B:
0: [ 26  71  53 -37 121 104  -5  50 -24  -3 -12  46  18 -79 -34 100  88  28
   5  27 -17]
1: [  29   12   27 -171   62   14  105 -107  207   18 -267   24  -61  -97
  -28   37   37   53  -15   47  -39]
2: [  78   64   80  222  -47   46    4  254 -188  -67  342    4  -89  182
  -28   90    9    6  -74   53  -23]
3: [  20   27  -31  -19   18  -64   79 -105  114    5 -136   56  -35  -89
  -64   46   28   -3  -88   33  -60]
4: [ 144    1  154   43 -115   30  -14  117  -85  -16  249 -203   88   97
  106  160 -236   36  -76   46   17]
5: [ -26  172   67   95 -135   95  -51  -59  -20   24  -31  111 -140   18
 -137  -13  135   20   83  103  -29]
6: [  84   78   40  255 -154  -28  -14  -41 -176   63  309  -39   48  122
  -31   73  -91  -47  -91  -38  -21]
7: [   6  173  -29  122   12  -67  -48  -70 -172   46  136   10  135 -305
  -96  167   13  -30    7   40  -33]
8: [ 100   19  -83  -77  322   84   13   84  -61  -29   28   86  169 -117
   25  125   47  -30 -169  -73  -54]
9: [ 113   96  -65 -104  101   53   62 -180   64   74 -129   70   79 -112
    9   17   -2    8  -77  -56  -47]
10: [  77  -70  174  109  -61  -35  207   28   42   87  148 -118 -119  229
   16   86  -18   65    2  -56   19]
11: [ 10 181 156 -91 -21 198 -38  11  11  35 -87  30 -88 -71 -54  48 128 100
 184 119  21]
12: [-107   29  132  200  -46 -134   60 -146  -94  150  123 -104   59 -166
 -146  229   67  -14  113  -25   26]
13: [ 179  248   74 -258 -440  327 -556  -37   17 -198 -149 -110  217  -67
  150  -11 -441  -11 -113  363  -45]
14: [ 225  -11  -88  131  -56  124  -33   64  -50  -60  206   87    8  437
   84  -92 -139  -96 -362  -90  -93]
15: [ -53  111  -45   97   11  -72  -15 -220  -33   90  -50   68   79 -220
 -147   99   84  -57   -8  -12  -41]
16: [ -21   63  126   55   -4   54   43   75   -5    5   22   19 -128    9
  -86   84  129   57   82   76   -9]
17: [ -16   26   45  106 -150  -77    3  -32   47  -31   -9  -14  -79   -6
  -91   69  -20  -10  -57  108  -50]
18: [ -27   18  199  -56   23   47  104   11   86   62  -75  -71 -100  -37
  -51  128  102  102  157   54   31]
19: [ 156   50  143 -188  140  228   99   38   73   71  -51  -27  -23   90
   96   37   37  116   49  -37   32]
20: [ 120  -80  153  -12   47  -14  180   28   45   72  110 -165   19  117
   87  139  -94   63  -40  -70   26]
21: [  -7  141  193 -179 -120  190 -319   64  -45  -86  -72 -156  187 -274
   21  216 -149   47  108  258   25]
22: [  99   45  -17   45  245  117  -31  164 -177  -28  210   53  144  -19
   21  144   40  -35 -132  -69  -30]
23: [ 132  187  -63  -70  163  230 -189  -16 -187    9   87   87  268 -160
   37   90  -20  -43  -89  -33  -30]
24: [  30   51   47  -76  -73   56   -8   89  139 -118 -150   59 -160   18
  -41    7   19   52  -47  178  -58]
25: [  86   17   57   30  -91  -49  184 -214  120  140  -43  -39  -73   91
  -16    2  -26   36  -22  -68  -16]
26: [ 152  -98   10   23  185   -4  100  169  -52  -40  205  -64  113   96
   93  157 -104  -17 -226  -87  -27]
27: [  72   49   -1  141  110  104 -117  268 -221 -116  297   45   90   66
   -1  133  -10  -55 -176   29  -52]
28: [ 112   10  137   38  -54   46   -2   57  -79   27  198 -151   93   65
   67  151 -147   25  -40    2   16]
29: [-109   51  260  -18  -22   69   32  -88   46  135  -87  -91  -56 -111
 -106  167  157   90  272   53   65]
30: [ -52   93 -109  -14   54  -68  -21 -233   77   29 -226  130   60 -266
 -144   59   87  -61  -69   28  -83]
31: [-144  -78  127   -3  159 -273  344 -330  176  262 -200 -115    2 -333
 -161  235  183   61  196 -119   37]
32: [ 189   77   36   25  -48  269  -24  178   -5  -79  104  126 -167  425
   55 -125   13   27 -146   15  -48]
33: [ 110  -74  -24 -130  162  -53  190  -78  169   36 -136  -16   38  -38
   48   71  -39   21 -146  -73  -44]
34: [ -46   79   88  168 -177  -30  -86 -203  -70  111   68  -59   76  -41
 -107  117  -27  -51   37    9   -6]
35: [  23  151   68  -28  193  257 -118  210 -146  -55   72  116   18  -61
  -52  105  183   31   52   62  -11]
36: [  64  -84  119   96  404 -104  276   75 -204  190  354 -186  247 -183
   41  363   52   35   29 -248   67]
37: [  62  -14   84 -192  228  214   -4  127   95  -48 -140   43    2   36
   34   78   96   50  -35    9  -17]
38: [ 38  -2 149 -18 -93 113 -38  94  76 -55 -24 -39 -90 160   6  52 -22  31
 -24 100 -12]
39: [ 140  112 -139   17   73  156 -118  185  -68 -175   57  208  -15  100
    5  -45    6  -54 -267   82 -114]
40: [ -62  105  106    4  -23   32    8  -80   39   55 -104   24  -67 -140
 -123   92  131   44  128   88   -5]
41: [ -98   68  201   -9  199   -6  -36  -91 -185  178  106 -197  316 -468
  -67  398   65   35  241  -41   90]
42: [ -60   28    9  137 -188  -42  -94 -112   47  -29  -62   48  -43   51
 -126   32   -4  -77 -103   89  -72]
43: [  29  246  -51  147 -199  242 -247  149  -93 -179   40  279 -219  220
 -138 -145  124  -42 -102  210 -108]
44: [ -75   90   26  124  -16   44  -61  -27  -26   -3  -19  122  -76   -9
 -161   45  162  -33    4   56  -47]
45: [  75  103 -172  -93  128  126 -105 -126   61  -40 -202  210   92  -69
  -42  -38   50  -76 -210  -13 -104]
46: [  -8  151   99   55  -36  159 -111  158  -94  -69   63   78  -82   -4
  -85   65  111   31   59  146  -17]
47: [ 103   59  241 -110   63  199  -22  106  -72   62  117 -165   94  -18
   94  183  -52  108  125   25   71]
48: [ 136  -49   28 -126   46  -28  127  -70  137   25  -85  -90   51   -2
   84   84 -138   36 -125  -27  -24]
49: [ -48   86   83 -109   54  -83  174 -226  148  138 -240  -28  -41 -318
 -102  123  121   91  175   38    9]
50: [  72  141   66  -75 -133  113 -178  -91  -31    2  -23  -77  159 -144
   30  102 -158    4   -3  110  -12]
51: [  51  129  140 -180 -135  221  -33   -9  194  -37 -256   65 -217   98
  -21  -75   65  108   94  176  -20]
52: [ -28  -19   70 -287  382  -15   90 -111   86  103 -234 -109  270 -514
    8  309   59   59   82  -43   23]
53: [ -27  -59  186   21  217  -69  129  129  -91   67  168 -180  119 -206
  -11  330   51   66  103  -30   54]
54: [ -13   54   97  -59   33   11   54 -105   69   72 -106  -39    5 -148
  -50  124   62   46   83   34    3]
55: [ 149  114 -270  112  -54   83  -25 -141   56  -58  -72  334 -108  289
  -71 -231   38 -125 -360  -57 -167]
56: [ 200   70 -114 -132  258  209 -115  124  -91  -84   61   93  236  -38
  113   69  -76  -46 -251  -48  -64]
57: [ -81  148  162  -52 -126   82  -21  -78   99   35 -186   20 -159 -125
 -130   54  142   91  208  176    6]
58: [ 129 -113  103 -192  227    4  205   -3  137   68  -63 -143   92  -41
  119  163  -71   77  -57  -97   17]
59: [-106   56   84   93   49   -5  -88  106 -101  -53   62    1   39 -187
 -129  210  103  -19   36  112  -25]
60: [ -10   55  151   85   67   47  -58  134 -174   12  210 -102  115 -123
  -34  244   13   17   62   39   23]
61: [ 113   49  219 -218    1  205  -44  152   62  -42  -39 -147   17  -14
  115  127  -98  123   77  134   39]
62: [  17   39  187 -159 -161   62   24  -18  216  -21 -218  -90 -148  -15
    0   50  -42  117   93  182    9]
63: [  54  125  -74 -141  244   85   29 -232   23  129 -181  105  168 -280
  -35   78  105    0   -2 -100  -27]
64: [ 111   67  129  -80 -336  192 -228  -32   90  -82  -75  -89    0  204
   71  -33 -239    4  -90  175  -24]
65: [ -10  110  -52  167  -20   44 -103  107 -107 -100   93  162  -61   26
 -129   33   97  -62 -119   90  -83]
66: [   0  150  139   74  -94  164    5   58  -20   23   27   90 -218  144
 -103  -16  175   73  128   92   -4]
67: [   4  231  121  -82   42  194 -115    4  -90   36  -29   19   52 -256
  -54  124  113   76  191  116   21]
68: [  78  -78  166   58  -92  -90   84  -30    1   67  152 -233   93   39
   56  196 -191   22  -45  -19   24]
69: [ 165   67  -76  -73    8   52  127 -118  139   18 -120  111  -85  111
   25  -97  -15   20 -159  -31  -73]
70: [ -57  -47  148  153 -166 -157  113  -40   71   35   41 -108 -126   48
  -97  125   -4   19   24   65  -11]
71: [   7   64  231 -108   59   84  102  -67   40  148  -56 -133    4 -142
  -10  168   69  127  231   12   71]

[ 232  -97   80    5   77  -65  143  108   10 -231  296 -249   39  100
   19   45  261 -180  -71  108 -385  -94   78   54 -132  133 -120 -159
 -103] : 55
[ 149 -148  205  -78   54  -24  294 -164   20 -291  200   -3 -271  114
  182  147  248  -72  -57  -62 -218   85  182   67   20  151  135  142
 -159] : 15
[ -26   27  148  148 -234   55  -48  160   67 -161  172 -323   26 -104
  -27  136   82  173   37 -140 -248   81  164  -12 -137 -189 -187 -124
  115] : 49
[-153  314  104 -103 -125 -132 -145   70   -3  221 -154   94 -266  -43
  166  -56 -206 -127  119  173  158 -192  -49   83   61  -34  213   33
   61] : 4
[  50 -174 -213  146  306  -95  548 -117  -54  -28  392  197  147   47
  170 -490   59 -206 -211  -68 -170 -135 -474  319  269    6  176  166
 -171] : 23
[   2   31  110   26 -518   -8 -321  -41 -136  -69   -7 -187 -146 -181
 -104  401   -5  212   33 -205   21  207   81   38  189 -176   31  -76
  152] : 51
[  25 -189 -329   11  245 -152  110   11   94  170   -1   67  255   79
  -54 -476  158 -235  -98  287 -249 -184 -340  352  162  181   -5   81
   34] : 22
[-246  132   96  124 -128  -35 -318  371  277  250 -277 -212  135  -89
   -8 -215  -77   52  238  224 -138 -177  124   55 -328 -181 -202  -53
  233] : 10
[-103  248   97   54 -529  -20 -461  287   11   46  -68 -324  -96 -171
 -152  377  -77  132  151  -37  -34   81  116  -14   40 -197 -117 -287
  274] : 62
[-114 -100    8  114 -285   38 -127  178  219  -66  -72 -163  -60  -34
 -111  206  162  123  116  -92 -222  249  113  120  121  -68  -92  -26
  192] : 57
[-120  -48  147  143 -229   11  -52  -92  -34   32  -11  -10  -14 -171
   94  -49  -89  209   34 -211   41   56  -13   95    9 -284   75  182
   49] : 71
[  43  100 -363   24  223 -152  247    2 -114   89  340  -47  243  -18
   -5 -512  -12 -194 -228  170 -168 -283 -435  265  198   60  -27 -102
   40] : 56
[ -11  -60   -7 -404  -15 -158 -149 -348   74  127 -442  254 -437  126
   73   60  149 -135   51  329   57   55  146  214  259  397  327  327
   61] : 2
[-166  541  -32  139 -245  -87  255  316 -112  -10  467   82 -378  -66
  197  186 -298 -242    9 -229  146  -61 -408   80  500 -199  292 -297
    2] : 13
[ -50 -190 -208  -89  -50  -78  -43  -54  195   63 -210   90 -105   83
 -103  -16  232  -83   27  146 -178  170  -62  295  346  229   95  139
  148] : 46
[  55   71  190 -177 -136  -51  -40   53  124 -166  -33 -113 -380  108
   60  337  196  -97   93  119 -184   84  292   12    8  203   60  -53
   32] : 42
[-179  215 -202   20 -159  -80   79  127   55   77  101   85 -221  -27
   15   19  -78 -111   12  -37   11   65 -269  209  472   -1  178  -75
  155] : 21
[ 191  -74  158   11   49   -1  436 -414 -303 -328  518  -33  -81  -83
  242  -81   49  125 -276 -310  -84   -8  -20   48   39 -112  132  175
 -202] : 63
[  66 -202  195 -143   44  -63  353 -611 -197 -123   68  379 -393   14
  354  -36   38   29 -143 -215  151  103  -34  180  286   44  503  525
 -236] : 41
[ -94  299  -48  178 -194  -68 -289  317  -84  194  123 -382  351 -236
  -92 -275 -216   83    4  111  -98 -318 -135   30 -241 -320 -285 -294
  217] : 58
[ 136  107  142 -131 -217  -60 -149   -1  -77 -160  100 -262 -188  -16
  -25  300  126   -3  -16   59 -157   14  222  -16  -39   81  -44 -157
   56] : 3
[-291  -75  -12  240  -97   70   -9  229  340   71  -96 -118  122  -92
  -12 -220   54  196  145  -77 -228  109   56  144  -68 -209 -162  107
  225] : 29
[ -50  -50  312   11   35   -9  264  -35  154 -133   42  118 -336   86
  306   55   91  -70   96  -73 -101   33  172   50  -53    2  211  229
 -148] : 34
[ -85   86  197  -68 -269  -58 -393  313  252   56 -306 -216 -192   34
  -53  278  118  -52  264  241 -181   16  321    2 -163   66  -92 -128
  179] : 70
[ -82   10  -70  -32  -99  -89 -149  -61    4  151 -138  -13   19  -70
  -18 -165   -9   25    4  114  -36  -56  -67  172   84  -11   34   96
  135] : 32
[-118  -96 -319  208   68  -51    0  358  277  138   36 -188  374   -6
 -182 -384  144  -81   19  185 -387  -78 -236  271   39  -12 -263 -136
  216] : 0
[-158  395  178   28 -308  -52  -78  184  -36   36   98  -56 -329 -105
  145  205 -220  -17  109  -92  111  -51    1  -14  100 -194  143 -131
   80] : 64
[ -76  186   74 -162 -303  -76 -290  -64  -33   60 -182  -73 -269  -79
   -7  191  -34   76   66   79   60   42  138   53  117   19   89    7
  182] : 38
[  63 -134 -176 -243   86 -107   30  -52  215  -47 -148   13 -206  200
  -77   39  351 -198   -5  309 -293  111   78  235  249  442   49   59
  106] : 65
[  73  271   29 -366  -48 -186 -169 -309 -236  113  -95    2 -254  -44
   98  -66  -90  -67 -100  288  126 -240   58   65   44  178  177   63
   57] : 26
[  -8   75 -214  -52 -189  -74 -193 -137 -147   76   32 -185  130 -165
 -158 -129  -14  144 -132   58  -67  -27 -105  152  164  -43  -86  -50
  231] : 37
